Below are the code and all the weights of a small trained network. Each question names an input and a target symbol and asks about switching units off, where a switched-off unit gives its printed mean instead of its output.

import numpy as np


def w(rows, s, z=0):
    codes = np.array(rows[::2]) - 128.0
    scale = np.full(codes.shape[1], s)
    scale[-1] = z or s
    return codes * scale


def f(y):
    return np.maximum(y, 0)


def softmax(a):
    e = np.exp(a - a.max(-1, keepdims=True))
    return e / e.sum(-1, keepdims=True)


def log_softmax(a):
    a = a - a.max(-1, keepdims=True)
    return a - np.log(np.exp(a).sum(-1, keepdims=True))


def net(x, mask):
    ids = ['αγδεζθμστψω'.index(c) for c in x.split()]
    T = len(ids)
    res = E[ids] + P[:T]
    u = 0
    for l in range(2):
        r = res
        for j in range(3):
            rows = slice(2 * j, 2 * j + 2)
            q, k, v = (r @ M[l][rows].T for M in (Q, K, V))
            z = softmax(np.where(np.tri(T) > 0, q @ k.T / 2**0.5, -1e9)) @ v
            o = O[l][rows]
            res = res + np.where(mask[u + j], z, o[:, -1]) @ o[:, :-1]
        u += 3
        y = f(res @ A[l][:, :-1].T + A[l][:, -1])
        res = res + np.where(mask[u : u + 12], y, B[l][:, -1]) @ B[l][:, :-1]
        u += 12
    return log_softmax(res[-1] @ U[:, :-1].T + U[:, -1])


Q, K, V, O, A, B = {}, {}, {}, {}, {}, {}
E = w([
[52,97,168,124,98],'α',
[158,178,123,91,105],'γ',
[107,110,77,162,117],'δ',
[117,198,137,129,77],'ε',
[5,155,126,116,210],'ζ',
[135,132,138,170,57],'θ',
[215,128,180,112,182],'μ',
[111,73,170,148,72],'σ',
[172,109,86,175,145],'τ',
[161,114,89,209,107],'ψ',
[162,121,151,199,126],'ω',
],0.019)
P = w([
[97,252,111,122,96],'0',
[220,111,147,180,155],'1',
[162,79,168,147,144],'2',
[167,65,154,141,145],'3',
[146,46,188,146,150],'4',
[156,75,163,134,141],'5',
[166,93,181,139,156],'6',
[164,71,187,130,148],'7',
[183,122,188,117,158],'8',
],0.011)
Q[0] = w([
[104,71,2,113,242],'0.h1',
[138,98,179,105,83],'0.h1',
[87,186,58,131,95],'0.h2',
[125,132,177,183,141],'0.h2',
[65,183,156,87,154],'0.h3',
[51,117,152,176,137],'0.h3',
],0.0092)
K[0] = w([
[164,101,128,144,17],'0.h1',
[98,113,43,64,203],'0.h1',
[222,42,220,156,63],'0.h2',
[72,102,119,115,255],'0.h2',
[177,86,116,152,113],'0.h3',
[208,136,137,99,164],'0.h3',
],0.0092)
V[0] = w([
[246,233,254,49,64],'0.h1',
[61,87,219,235,87],'0.h1',
[37,134,117,58,215],'0.h2',
[109,141,13,11,87],'0.h2',
[233,145,56,234,98],'0.h3',
[19,97,237,178,100],'0.h3',
],0.0065)
O[0] = w([
[170,134,205,254,112,254],'0.h1',
[83,86,163,25,44,216],'0.h1',
[105,225,105,111,218,64],'0.h2',
[129,218,43,122,88,75],'0.h2',
[180,57,97,187,79,223],'0.h3',
[55,81,207,113,88,186],'0.h3',
],0.0069,0.0036)
A[0] = w([
[40,153,96,172,96,79],'0.n1',
[76,151,111,136,2,77],'0.n2',
[188,98,159,115,199,137],'0.n3',
[135,199,28,246,135,3],'0.n4',
[74,173,168,79,182,158],'0.n5',
[92,148,102,122,50,46],'0.n6',
[35,21,130,121,114,173],'0.n7',
[164,2,87,160,84,232],'0.n8',
[183,85,84,90,62,190],'0.n9',
[157,92,118,230,180,161],'0.n10',
[67,88,204,150,142,127],'0.n11',
[203,150,197,116,68,231],'0.n12',
],0.0078,0.003)
B[0] = w([
[149,159,117,253,118,136],'0.n1',
[97,221,131,216,121,157],'0.n2',
[51,215,133,241,50,162],'0.n3',
[153,164,100,104,163,157],'0.n4',
[236,120,137,225,112,150],'0.n5',
[6,205,96,199,49,136],'0.n6',
[167,186,154,136,202,197],'0.n7',
[218,102,188,143,132,248],'0.n8',
[116,81,157,160,179,175],'0.n9',
[133,200,141,42,159,202],'0.n10',
[212,159,25,55,80,193],'0.n11',
[72,6,114,139,162,230],'0.n12',
],0.005,0.013)
Q[1] = w([
[192,88,182,176,100],'1.h1',
[65,196,104,60,83],'1.h1',
[196,167,225,157,173],'1.h2',
[47,35,223,254,159],'1.h2',
[26,87,228,147,198],'1.h3',
[140,34,196,224,26],'1.h3',
],0.0084)
K[1] = w([
[132,227,3,177,147],'1.h1',
[163,72,46,194,106],'1.h1',
[42,200,116,135,80],'1.h2',
[161,136,71,162,106],'1.h2',
[91,125,184,2,206],'1.h3',
[145,226,111,214,57],'1.h3',
],0.0083)
V[1] = w([
[189,20,69,101,117],'1.h1',
[210,171,1,72,146],'1.h1',
[22,167,85,97,103],'1.h2',
[184,167,247,41,155],'1.h2',
[137,78,197,49,38],'1.h3',
[75,23,47,180,141],'1.h3',
],0.0082)
O[1] = w([
[156,2,147,168,68,3],'1.h1',
[145,80,1,169,117,116],'1.h1',
[22,125,74,70,164,128],'1.h2',
[98,137,137,193,192,70],'1.h2',
[56,42,162,106,123,40],'1.h3',
[187,57,196,24,148,62],'1.h3',
],0.0082,0.014)
A[1] = w([
[218,111,24,83,86,194],'1.n1',
[169,88,152,62,250,172],'1.n2',
[96,184,209,181,90,188],'1.n3',
[37,251,103,105,163,65],'1.n4',
[170,118,5,161,254,158],'1.n5',
[92,140,133,126,73,194],'1.n6',
[222,164,95,129,140,254],'1.n7',
[164,123,144,135,214,131],'1.n8',
[179,167,184,93,61,111],'1.n9',
[125,106,216,99,207,166],'1.n10',
[69,220,124,91,225,118],'1.n11',
[151,36,83,157,7,160],'1.n12',
],0.0059,0.0041)
B[1] = w([
[32,139,73,64,141,203],'1.n1',
[50,140,127,104,78,156],'1.n2',
[116,99,66,155,214,201],'1.n3',
[200,75,145,126,108,250],'1.n4',
[39,114,121,192,68,221],'1.n5',
[100,35,118,76,254,144],'1.n6',
[79,106,174,70,143,233],'1.n7',
[67,234,83,72,79,154],'1.n8',
[172,81,232,120,45,179],'1.n9',
[61,75,137,218,181,180],'1.n10',
[190,55,144,113,115,232],'1.n11',
[125,142,26,82,185,172],'1.n12',
],0.006,0.018)
U = w([
[163,132,125,130,254,143],'α',
[107,158,143,184,77,141],'γ',
[104,140,140,100,116,252],'δ',
[187,186,156,115,126,88],'ε',
[138,139,144,144,137,63],'ζ',
[110,190,199,130,41,46],'θ',
[170,186,167,171,144,33],'μ',
[67,123,159,145,191,196],'σ',
[148,78,94,160,178,40],'τ',
[183,131,138,125,74,161],'ψ',
[144,98,152,189,151,170],'ω',
],0.0078,0.0034)

Each question gives the input, a string of symbols that net reads in full, and the target symbol t.
The units are the heads (2 rows each of Q, K, V and O) and the neurons (one row each of A and B). Each row of codes is followed by its name. A weight is (code - 128) times the scale printed after its matrix; where a second scale follows, it is the last column's (O, A, B and U).
mask holds one flag per unit, layer by layer, with each layer's heads first. A switched-off unit (its flag False) gives its mean, the last column of its rows in O or B, instead of its output. The means were averaged over made-up inputs and are rounded, as every weight is.
A unit's drop is (log p(t) with every unit on - log p(t) with that unit switched off) / (log p(t) with every unit on - log p(t) with every unit switched off).
The circuit of an input: a set's keep is (log p(t) with only the set's units on - log p(t) with every unit switched off) / (log p(t) with every unit on - log p(t) with every unit switched off). Starting from the 12 units with the biggest drops (on a tie, the unit counted first), units are removed one at a time, each time the one whose removal leaves the highest keep (on an exact tie, the one counted first), for as long as the keep stays at least 0.8.
units of the circuit, in order: the units of the circuit, biggest drop first
unit that matters most: the unit with the biggest drop
k most important neurons: the k neurons with the biggest drops, biggest first
top k neurons in layer l: the k neurons of layer l with the biggest drops, biggest first
heads that matter: for each layer, one digit per head in row order, 1 if its drop is at least 0.15 and else 0, layers parted by /
input τ ψ ε, target τ: units of the circuit, in order -> [1.h1, 0.h3, 1.n12]
input ψ ψ ψ σ, target ψ: units of the circuit, in order -> [1.h2, 0.h3, 1.h3]
input ω γ γ τ, target ω: units of the circuit, in order -> [0.h2, 1.h1, 1.h2]
input ω γ ω ε δ, target ω: units of the circuit, in order -> [0.h2, 1.h1, 1.h2]
input ω γ δ θ ω ψ δ α, target ω: top 2 neurons in layer 0 -> [0.n8, 0.n10]
input γ α ω, target γ: heads that matter -> 111 / 101
input α θ ψ, target α: heads that matter -> 001 / 110
input ψ τ ω, target ψ: units of the circuit, in order -> [1.h2, 0.h3, 1.h1, 1.h3]
input α ψ α ψ σ γ α ε, target α: heads that matter -> 011 / 110
input ψ δ θ, target ψ: units of the circuit, in order -> [1.h2, 0.h3, 1.h1]
input θ γ α τ ω θ α θ γ, target θ: heads that matter -> 010 / 110
input ψ α τ μ α γ, target ψ: units of the circuit, in order -> [1.h1, 1.h2, 0.h3, 0.h2]
input ω γ μ, target ω: top neuron in layer 1 -> [1.n10]
input μ γ μ ω α, target μ: heads that matter -> 100 / 010
input γ ψ ω θ γ α, target γ: heads that matter -> 111 / 101
input δ δ γ σ ζ, target δ: unit that matters most -> 1.h2
input τ γ ω ψ ψ θ, target τ: heads that matter -> 101 / 100
input θ α σ θ, target θ: 2 most important neurons -> [1.n9, 0.n2]
input τ α γ ω σ ω θ μ σ, target τ: 2 most important neurons -> [1.n12, 0.n4]
input μ α α ψ, target μ: unit that matters most -> 0.h1
input γ θ ω ω ε δ, target γ: 2 most important neurons -> [1.n5, 0.n4]
input ψ α γ γ, target ψ: heads that matter -> 011 / 111
input μ α ε δ γ γ, target μ: top 2 neurons in layer 0 -> [0.n3, 0.n11]
input δ γ γ τ α, target δ: 2 most important neurons -> [1.n1, 0.n8]
input α ε γ τ ω δ δ, target α: top 2 neurons in layer 1 -> [1.n9, 1.n11]
input ψ ψ γ ψ ω, target ψ: top 2 neurons in layer 1 -> [1.n9, 1.n3]
input γ α σ γ γ, target γ: unit that matters most -> 1.h1
input α ω σ θ ω σ, target α: top 3 neurons in layer 0 -> [0.n7, 0.n2, 0.n12]
